Below is a small trained network, with its code and all its weights. Each question gives an input and a class and asks what happens when units are switched off, that is, made to give their printed mean instead of their output.

import numpy as np


def w(rows, s, z=0):
    codes = np.array(rows[::2]) - 128.0
    scale = np.full(codes.shape[1], s)
    scale[-1] = z or s
    return codes * scale


def f(y):
    return y / 2 * (1 + np.tanh(0.7978845608 * (y + 0.044715 * y**3)))


def log_softmax(a):
    a = a - a.max(-1, keepdims=True)
    return a - np.log(np.exp(a).sum(-1, keepdims=True))


def net(x, mask):
    res = np.array(x, float).reshape(1, 4) / 4 @ E
    y = f(res @ A[0][:, :-1].T + A[0][:, -1])
    res = res + np.where(mask, y, B[0][:, -1]) @ B[0][:, :-1]
    return log_softmax(res[-1] @ U[:, :-1].T + U[:, -1])


A, B = {}, {}
E = w([
[149,18,7],'x0',
[128,128,126],'x1',
[254,195,147],'x2',
[91,209,40],'x3',
],0.008)
A[0] = w([
[108,135,76,156],'N1',
[178,66,122,134],'N2',
[112,100,146,131],'N3',
[138,13,215,103],'N4',
[28,174,53,195],'N5',
[163,54,21,146],'N6',
[86,109,173,222],'N7',
[199,109,73,115],'N8',
[180,183,134,91],'N9',
[229,89,158,92],'N10',
[46,145,54,201],'N11',
[190,76,125,121],'N12',
[131,104,101,108],'N13',
[128,157,201,196],'N14',
[124,110,100,151],'N15',
[159,247,18,92],'N16',
[213,54,63,175],'N17',
[207,100,211,146],'N18',
[15,206,172,83],'N19',
[135,96,59,90],'N20',
[23,55,180,221],'N21',
[115,166,209,254],'N22',
[78,78,174,188],'N23',
[127,111,193,111],'N24',
],0.014,0.0043)
B[0] = w([
[162,115,141,163],'N1',
[99,88,96,182],'N2',
[122,140,111,139],'N3',
[105,159,62,213],'N4',
[222,57,164,219],'N5',
[132,5,118,245],'N6',
[168,167,107,171],'N7',
[88,85,84,183],'N8',
[118,174,141,181],'N9',
[82,38,134,202],'N10',
[213,87,154,211],'N11',
[90,82,101,179],'N12',
[128,102,124,145],'N13',
[188,128,188,206],'N14',
[142,107,129,150],'N15',
[111,251,57,223],'N16',
[78,67,41,236],'N17',
[130,121,244,222],'N18',
[243,141,44,207],'N19',
[147,72,134,179],'N20',
[139,228,68,220],'N21',
[221,133,193,228],'N22',
[138,191,104,177],'N23',
[140,154,164,162],'N24',
],0.024,0.011)
U = w([
[154,222,110,195],'0',
[177,60,185,200],'1',
[133,136,4,132],'2',
[39,81,146,4],'3',
[183,146,103,111],'4',
],0.012,0.0025)

Each question gives the input, the list of numbers given to net, and the class t.
The units are the neurons (one row each of A and B). Each row of codes is followed by its name. A weight is (code - 128) times the scale printed after its matrix; where a second scale follows, it is the last column's (A, B and U).
mask holds one flag per neuron, in row order. A switched-off neuron (its flag False) gives its mean, the last column of its row in B, instead of its output. The means were averaged over made-up inputs and are rounded, as every weight is.
A unit's drop is (log p(t) with every unit on - log p(t) with that unit switched off) / (log p(t) with every unit on - log p(t) with every unit switched off).
The circuit of an input: a set's keep is (log p(t) with only the set's units on - log p(t) with every unit switched off) / (log p(t) with every unit on - log p(t) with every unit switched off). Starting from the 12 units with the biggest drops (on a tie, the unit counted first), units are removed one at a time, each time the one whose removal leaves the highest keep (on an exact tie, the one counted first), for as long as the keep stays at least 0.8.
units of the circuit, in order: the units of the circuit, biggest drop first
most important unit: the unit with the biggest drop
top k neurons: the k neurons with the biggest drops, biggest first
drop of u: that unit's drop, to one decimal
input [-3,-6,8,1], class 0: units of the circuit, in order -> [N16; N6]
input [1,8,-1,-8], class 2: units of the circuit, in order -> [N4]
input [0,3,6,4], class 0: top 2 neurons -> [N6; N17]
input [4,6,-2,1], class 1: top 2 neurons -> [N16; N4]
input [2,1,-5,2], class 1: top 2 neurons -> [N16; N5]
input [2,-5,-2,1], class 1: top 3 neurons -> [N16; N4; N19]
input [-5,2,0,-8], class 0: top 2 neurons -> [N4; N6]
input [-6,8,-5,1], class 4: top 2 neurons -> [N16; N19]
input [4,7,0,8], class 1: top 2 neurons -> [N5; N11]
input [6,4,0,-8], class 2: top 2 neurons -> [N4; N17]
input [-1,-5,-5,1], class 4: top 3 neurons -> [N16; N5; N11]
input [4,7,0,4], class 1: top 4 neurons -> [N21; N5; N4; N11]
input [0,-6,0,5], class 4: top 3 neurons -> [N16; N17; N5]
input [-8,-5,-7,0], class 0: most important unit -> N21
input [-8,-7,-3,3], class 4: top 3 neurons -> [N19; N16; N5]
input [-8,1,8,1], class 0: top 4 neurons -> [N16; N6; N9; N5]
input [4,7,6,0], class 3: top 2 neurons -> [N19; N21]
input [-2,-4,0,-5], class 0: top 2 neurons -> [N6; N5]
input [-2,1,-8,7], class 4: drop of N5 -> 0.2
input [5,5,-3,-7], class 2: drop of N17 -> 0.0
input [-6,2,-5,2], class 4: drop of N16 -> 0.3
input [-2,-1,-7,3], class 4: most important unit -> N5
input [7,8,7,0], class 3: drop of N21 -> 0.2
